The symbols move the states like this.
!: Z136->Z58, Z258->Z271, Z271->Z143, Z225->Z913, Z608->Z375, Z547->Z983, Z58->Z608, Z473->Z268, Z842->Z175, Z476->Z366, Z878->Z893, Z642->Z142, Z175->Z677, Z60->Z723, Z502->Z878, Z200->Z747, Z688->Z890, Z984->Z476, Z825->Z511, Z461->Z79, Z108->Z146, Z98->Z258, Z430->Z624, Z747->Z764, Z319->Z231, Z864->Z363, Z381->Z967, Z110->Z922, Z723->Z225, Z991->Z864, Z854->Z297, Z401->Z473, Z246->Z298, Z721->Z530, Z298->Z417, Z79->Z108, Z263->Z842, Z699->Z991, Z517->Z193, Z269->Z200, Z356->Z326, Z992->Z745, Z375->Z136, Z146->Z461, Z297->Z712, Z417->Z468, Z745->Z642, Z530->Z825, Z898->Z798, Z764->Z269, Z366->Z512, Z164->Z26, Z712->Z562, Z326->Z580, Z171->Z356, Z879->Z257, Z798->Z381, Z363->Z699, Z677->Z263, Z562->Z854, Z193->Z430, Z967->Z898, Z468->Z246, Z580->Z171, Z143->Z98, Z893->Z882, Z257->Z688, Z890->Z879, Z231->Z547, Z922->Z164, Z913->Z60, Z882->Z502, Z512->Z984, Z511->Z721, Z983->Z319, Z26->Z110, Z268->Z902, Z902->Z401, Z624->Z517, Z142->Z992
%: Z136->Z798, Z258->Z879, Z271->Z257, Z608->Z967, Z58->Z381, Z473->Z356, Z842->Z193, Z476->Z268, Z878->Z26, Z642->Z530, Z175->Z430, Z502->Z164, Z200->Z375, Z688->Z983, Z984->Z473, Z461->Z476, Z108->Z512, Z98->Z890, Z747->Z136, Z864->Z271, Z381->Z913, Z110->Z263, Z991->Z258, Z854->Z142, Z401->Z171, Z246->Z562, Z298->Z854, Z79->Z366, Z263->Z517, Z699->Z98, Z269->Z608, Z992->Z511, Z375->Z898, Z146->Z984, Z297->Z992, Z417->Z297, Z745->Z721, Z898->Z723, Z764->Z58, Z366->Z902, Z164->Z175, Z712->Z745, Z879->Z231, Z798->Z225, Z363->Z143, Z677->Z624, Z562->Z642, Z967->Z60, Z468->Z712, Z143->Z688, Z893->Z110, Z257->Z547, Z890->Z319, Z922->Z842, Z882->Z922, Z512->Z401, Z26->Z677, Z268->Z326, Z902->Z580, Z142->Z825
&: Z136->Z164, Z225->Z430, Z608->Z110, Z58->Z26, Z473->Z642, Z842->Z902, Z476->Z854, Z878->Z146, Z642->Z879, Z175->Z401, Z60->Z517, Z502->Z108, Z200->Z882, Z984->Z562, Z825->Z547, Z461->Z298, Z108->Z468, Z430->Z171, Z747->Z502, Z381->Z677, Z110->Z476, Z723->Z193, Z854->Z271, Z401->Z745, Z246->Z991, Z721->Z319, Z298->Z864, Z79->Z417, Z263->Z268, Z517->Z326, Z269->Z893, Z356->Z530, Z992->Z688, Z375->Z922, Z146->Z246, Z297->Z143, Z417->Z363, Z745->Z890, Z530->Z231, Z898->Z842, Z764->Z878, Z366->Z297, Z164->Z512, Z712->Z98, Z326->Z825, Z171->Z721, Z798->Z175, Z677->Z473, Z562->Z258, Z193->Z580, Z967->Z263, Z468->Z699, Z580->Z511, Z893->Z461, Z922->Z366, Z913->Z624, Z882->Z79, Z512->Z712, Z511->Z983, Z26->Z984, Z268->Z142, Z902->Z992, Z624->Z356, Z142->Z257
~: Z258->Z562, Z271->Z854, Z547->Z825, Z473->Z677, Z842->Z898, Z476->Z110, Z878->Z764, Z642->Z473, Z175->Z798, Z502->Z747, Z688->Z992, Z984->Z26, Z825->Z326, Z461->Z893, Z108->Z502, Z98->Z712, Z430->Z225, Z319->Z721, Z864->Z298, Z110->Z608, Z991->Z246, Z854->Z476, Z401->Z175, Z246->Z146, Z721->Z171, Z298->Z461, Z79->Z882, Z263->Z967, Z699->Z468, Z517->Z60, Z356->Z624, Z992->Z902, Z146->Z878, Z297->Z366, Z417->Z79, Z745->Z401, Z530->Z356, Z366->Z922, Z164->Z136, Z712->Z512, Z326->Z517, Z171->Z430, Z879->Z642, Z363->Z417, Z677->Z381, Z562->Z984, Z193->Z723, Z468->Z108, Z580->Z193, Z143->Z297, Z893->Z269, Z257->Z142, Z890->Z745, Z231->Z530, Z922->Z375, Z882->Z200, Z512->Z164, Z511->Z580, Z983->Z511, Z26->Z58, Z268->Z263, Z902->Z842, Z624->Z913, Z142->Z268
*: Z136->Z747, Z258->Z991, Z271->Z864, Z225->Z798, Z608->Z269, Z547->Z257, Z58->Z764, Z473->Z984, Z842->Z922, Z476->Z461, Z642->Z562, Z175->Z164, Z60->Z967, Z688->Z143, Z984->Z146, Z825->Z142, Z98->Z699, Z430->Z175, Z319->Z890, Z381->Z58, Z110->Z893, Z723->Z898, Z854->Z298, Z401->Z512, Z721->Z745, Z263->Z110, Z517->Z263, Z356->Z473, Z992->Z297, Z375->Z200, Z297->Z417, Z745->Z712, Z530->Z642, Z898->Z375, Z366->Z79, Z164->Z502, Z712->Z468, Z326->Z268, Z171->Z401, Z879->Z258, Z798->Z136, Z677->Z26, Z562->Z246, Z193->Z842, Z967->Z608, Z580->Z902, Z143->Z363, Z257->Z271, Z890->Z98, Z231->Z879, Z922->Z882, Z913->Z381, Z512->Z108, Z511->Z992, Z983->Z688, Z26->Z878, Z268->Z476, Z902->Z366, Z624->Z677, Z142->Z854
@: Z136->Z375, Z258->Z98, Z271->Z258, Z225->Z723, Z608->Z58, Z547->Z231, Z58->Z136, Z473->Z401, Z842->Z263, Z476->Z984, Z878->Z502, Z642->Z745, Z175->Z842, Z60->Z913, Z502->Z882, Z200->Z269, Z688->Z257, Z984->Z512, Z825->Z530, Z461->Z146, Z108->Z79, Z98->Z143, Z430->Z193, Z747->Z200, Z319->Z983, Z864->Z991, Z381->Z798, Z110->Z26, Z723->Z60, Z991->Z699, Z854->Z562, Z401->Z902, Z246->Z468, Z721->Z511, Z298->Z246, Z79->Z461, Z263->Z677, Z699->Z363, Z517->Z624, Z269->Z764, Z356->Z171, Z992->Z142, Z375->Z608, Z146->Z108, Z297->Z854, Z417->Z298, Z745->Z992, Z530->Z721, Z898->Z967, Z764->Z747, Z366->Z476, Z164->Z922, Z712->Z297, Z326->Z356, Z171->Z580, Z879->Z890, Z798->Z898, Z363->Z864, Z677->Z175, Z562->Z712, Z193->Z517, Z967->Z381, Z468->Z417, Z580->Z326, Z143->Z271, Z893->Z878, Z257->Z879, Z890->Z688, Z231->Z319, Z922->Z110, Z913->Z225, Z882->Z893, Z512->Z366, Z511->Z825, Z983->Z547, Z26->Z164, Z268->Z473, Z902->Z268, Z624->Z430, Z142->Z642

In the rows, 144 means zero.

The rows follow the links: the fewer symbols apart two states are, the more alike their rows tend to be.

Each row is also shifted at random along 3 hidden directions that mean nothing.

Rows in random order:
Each row stands for one state.
v1:   77   134   136   110   172   124   103   138   111   136   133   196   169   106   150   118   139   138   130   182   177    81   132   154   199   127
v2:  215    91   116   135   198   191   120   203   116   182   151   157   123   146   154   150   174   138   171   186   146   138   113   101   149   119
v3:  166   171   173   138   164   142   124   127   123    81   140   161   128   125   151    93    90   173   132   140   124   110   135   123   171   163
v4:  146   164   189   140   128   130   190   149   167   163   135   112   143   210   146   168   169   130   111   107   146   166   146    93   116   156
v5:  185   117   117   152   114   152   170   131   187   175   152    93   164   129   141   165   142   112   215   123   109   190   157   168   149   134
v6:   68   170   163   190   114   116   167   138   118   140   159   109   184   157    68   144   204   153   167    93   147   149   132   162   139   124
v7:  175   201   130   193   165   116    96   144   118    79   145   220    76   114   168   159    98   201   108   146   182   133   117   156   137   186
v8:  133   136   153   157   139   150   170   177   121   185   159   150   178   186    82   112   210   148   167   122   120   178   160   124   118   117
v9:  120   154   146   130   132   169   169   153   179   187   119   103   129   172   195   222   151   117   101   158   201   138   146   175   122   153
v10:   98   123   175   153   139   100   135   126   109   126   132   169   156   148   113    96   175   128   102   138   118   146   171   113   158   130
v11:   75    96   136   139   195   149   144   166   155   167   158   137   122   144   170   191   184   136   147   173   161   101    99   104   155   135
v12:  195   188   170   171   133   104   109   122   101   106   100   169   138   134   129   118   133   125    76   114   169   153   171   158   162   154
v13:  219   153   181   130   124   163   178   178   138   185   139   110   172   217   128   145   163   126   142   107   132   201   156    78   114   145
v14:  148   111   160    83   148   194   183   182   155   194   154    93   184   186   154   150   163   121   177   161   152   129   123   123   152   119
v15:  111   173   161   141   129   120   114   140    94   133   135   197   199   138    90    85   159   147   134   120   150   130   171   163   167   125
v16:   54   123    73   161   156   105   120   140   169   150   202   214   157    99   129   173   166   171   224   139   135   151   120   161   146   137
v17:  180   158   119   166   161   115   113   130   151   129   172   184   162   102   132   160   120   145   204   101   161   144    98   115   184   146
v18:   62   144   142    85   116   145   168   159   153   190   159   202   186   202   131   109   198   150   133   162   129   171   197   147   102   125
v19:  158   128   132   184   134   115   160   102   209   152   136    80   114   139   174   208   131    97   150   106   149   178   141   140   128   162
v20:  164   124   188   129   154   156   172   118   158   110   130    93    90   148   169   108   112   153   104   171    90   142   167   122   123   168
v21:  140   200   115   153   146   161   122   160    98   103   171   215   145   115   129   113   118   219   167   172   161   120   137   201   137   158
v22:  203   170    98   153   134   128   126   137   205   172   135   189    89   146   217   219   116   126   100   142   187   204   159   156    92   191
v23:  182   122   118   149   155   166   109   152    97   153   105   143   122   107   150   148   158   121   111   205   190   117   182   214   172   119
v24:  102   151   166   181   142   149   187   133   175   112   152    93    91   152   152   155   128   178   140   151   116   142   117   128   102   171
v25:  133   131   167    80    95   194   192   140   158   191   106    55   182   179   163   163   142    84   126   170   161   138   181   197   149   122
v26:  173   152   120   164   174   177   130   182   110   102   175   185   109   121   128    99   140   222   182   175   118   144   130   148   124   154
v27:  139    97   106   114   168   177   122   185   123   188   126   174   133   137   163   136   171   130   124   219   156   126   177   179   147   113
v28:  169   141   147   194   168   133   136   130   129   139   116    65    97   123   164   203   151   108   102   144   200   117   118   157   168   145
v29:  143   152   170   112   135   186   195   168   193   148   172   104   147   193   151   153   131   175   182   136   120   146   104    91   107   164
v30:  139   158   140   132   143   165   125   152   103   148   137   119   193   122   119   141   137   136   168   144   193    88   117   197   196   121
v31:  132   204   185   187   127   106   136   116   116   123   124   118   159   143   117   149   155   137   104    90   178   126   137   149   161   160
v32:  173   145    99   198   187   148   108   187   103   153   151   159   108   125   153   193   167   152   140   171   197   120   102   170   147   143
v33:  163   130   121   124   197   174   135   207   150   186   162   181   131   175   191   183   163   151   157   168   176   145   105    94   128   146
v34:  142   135   162   153   154   146   131   123   129    84   136   165    89   122   151    97   107   177   112   176   102   126   169   143   135   161
v35:  103    80   133   124   176   105   119   102   179   130   153   169   158    93   143   122   120   116   181   140    87   139   146    98   185   132
v36:   79   140   169   139   173   127   135   142   127   137   150   124   172   123   142   156   139   132   166   136   163    64    75   109   210   135
v37:  178   130    74   168   196   176    79   204    80   163   157   235   110   105   155   160   172   168   143   209   195   120   128   171   152   132
v38:  150    97   152   134   183   140   121   141   109   140   112   128   115   115   170   137   133   106   101   188   157   103   147   131   193   125
v39:  194   112   121   148   147   118   122    99   185   143   121   145   104   115   194   158   114    99   112   149   120   195   200   144   142   163
v40:  139   143   148   185   164   156   163   155   144    96   187   124   115   142   119   135   138   210   190   139   108   120    83   106   138   157
v41:  161   166   155   158   147   129   117   162    87   133   155   192   186   141    85    96   165   175   165   113   152   138   129   115   173   124
v42:   62   175    93   170   142    81   102   114   163   128   166   225   168    86   154   183   127   153   152   131   188   134   124   193   158   161
v43:  219   110   135    95   148   159   148   139   192   176   145   161   165   158   181   135   111   110   165   138   105   180   162    88   135   150
v44:  133   113   145   122   142   180   165   154   150   127   152   157   119   148   141    92   146   195   153   199    77   142   174   146   119   144
v45:  167   126   126   115   176   122    90   140   140   130   162   228   187    89   140    98   101   140   212   139   120   136   134    93   203   133
v46:  220   158   114   170   208   147    80   188   103   133   147   201   121   111   166   168   127   152   147   143   207   109    78   107   185   152
v47:   43   113   165    65   129   167   191   126   171   189   128    96   174   180   172   148   163   107   129   183   145   118   171   163   154   123
v48:  151   134   174    82   132   188   194   155   171   152   141   123   151   180   158   108   124   165   148   165   100   159   162   124   113   150
v49:  109   142   155   127   126   104   127    90   155   117   135   136   180   104   142   126   100   109   162   124   133   126   159   165   202   137
v50:  138   137   154   140   129   197   192   170   147   130   164   100   135   166   121   115   156   199   190   162    91   153   144   163   110   147
v51:  159   118    89   139   155   127    97   129   145   153   151   221   135    85   148   115   127   134   177   168   118   172   191   173   154   141
v52:  172   181   157   137   141   157   116   133   112    85   142   181   146   111   132    95    94   190   147   157   131   119   159   175   165   160
v53:  103   156   179   203   131    98   155   125   127   123   141   110   135   162   104   152   179   130   111   103   147   149   132   126   158   141
v54:  162   142   162   175   147   136   146   158    99   147   153   128   182   166    74   103   186   143   164   108   121   167   142   113   154   116
v55:  123   163   149   198   132    99   147   146   137   149   139   154    94   170   138   180   190   135    88   128   167   184   155   126   104   157
v56:  162   158    97   116   110   160   163   147   190   185   157   161   165   148   179   184   139   137   170   150   161   195   181   205   102   149
v57:  220   122   146   195   166   102   128   101   177   114   149    86   127   109   159   178   116   101   179    91   130   159   101    80   175   160
v58:  124   132   143   144   128   134   146   156   117   158   129   172   156   172   109   101   197   136   105   158   131   181   212   172   115   132
v59:  156   140   150   125   119   155   195   135   211   181   157    67   181   172   160   195   136   112   194   102   139   177   120   119   137   146
v60:  152   203   172   181   101   155   166   119   129    94   153    87   156   132   117   149   104   177   148   108   158   118   102   198   152   164
v61:  148   178   109   153   111   134   129   113   144   137   149   155   195    95   125   143   116   132   191   115   169   147   150   223   179   140
v62:  162   141   204   110   132   140   176   137   158   168   123   118   157   208   146   125   153   104    98   110   119   173   170    78   128   152
v63:  150   131   113   166   168   167   143   182   139   185   152   123   115   146   164   211   185   141   148   180   188   130   116   173   140   130
v64:  144   125   161   132   148   166   150   137   125    97   155   133   131   132   123    73   123   192   165   174    80   113   156   139   152   145
v65:   77   166   142   174   143   127   157   128   152    88   159   135    97   126   134   159   130   204   132   166   136   117   121   168   118   165
v66:  227   132   148   134   203   159    82   170    92   131   131   182   148   113   148   111   119   139   141   160   160    99   120   101   209   132
v67:  218   182   172   186   167   123   110   158    99   120   146   181   158   150   112   136   147   156   144    81   163   147    97    73   176   152
v68:  267   121   135   179   151   154   128   122   147   143   151   103   152   118   121   144   120   111   211    98   114   178   122   127   180   135
v69:  116   148   130   106   143   190   169   188   167   162   178   185   145   177   165   124   155   203   172   182   119   160   146   136    92   150
v70:  107   123   103   157   144   128   155   135   202   169   182   139   154   132   140   189   163   136   218   122   122   175   132   156   136   136
v71:  215   105   106   138   140   139   129   117   171   158   125   168   133   119   171   142   124   104   157   149   115   200   203   172   132   142
v72:   86   110   162    68   188   155   156   176   181   132   184   230   128   165   179    93   133   193   158   192    85   134   135    39   113   156
v73:  143   168   141   149   145   141   159   182   150   180   159   189   154   193   136   166   188   159   138   121   151   181   133    94    98   152
v74:  172   104   169   146   181   113   120   154   123   149   132   203   114   159   144   106   175   135    96   140   111   178   168    31   134   148
v75:  103   142   120   183   167   122   133   199   125   168   187   222   138   171   110   149   222   182   150   131   134   173   133    90    99   136
v76:  138   110   176    88   127   143   177   108   211   173   131   113   174   163   176   149   123    98   155   133   103   160   165   107   154   145
v77:  144    96   159   124   176   147   131   142   143   161   110   119   111   135   183   150   153   106   104   190   146   120   153   121   165   128
v78:  115   154   182   116   137   163   195   144   189   139   150   110   132   196   171   155   128   176   144   136   116   139   119    93   109   171
v79:  125   130   161   146   151   123   122   150    93   146   144   188   169   142    92    77   190   151   136   139   104   150   176   116   160   119
v80:  113   155   138   176   144   168   181   169   159   120   187   128   115   156   138   149   152   209   173   157   118   135   106   145    99   158

Some states, each with its row:
Z723 v78
Z721 v25
Z381 v55
Z146 v41
Z562 v79
Z136 v28
Z98 v38
Z193 v29
Z842 v80
Z366 v26
Z882 v60
Z864 v49
Z798 v11
Z902 v50
Z26 v6
Z992 v44
Z225 v9
Z142 v71
Z258 v10
Z677 v75
Z200 v7
Z298 v45
Z231 v62
Z356 v13
Z263 v70
Z468 v66

Row, symbols taken left to right, then the row they reach:
v35 % ! *: v34
v14 ~: v33
v40 ! &: v37
v48 @: v43
v76 ~ * @: v58
v59 & *: v5
v24 ! &: v63
v23 ! & *: v12
v46 ~ @ @: v42
v36 & ! ~: v31
v73 ! ~: v22

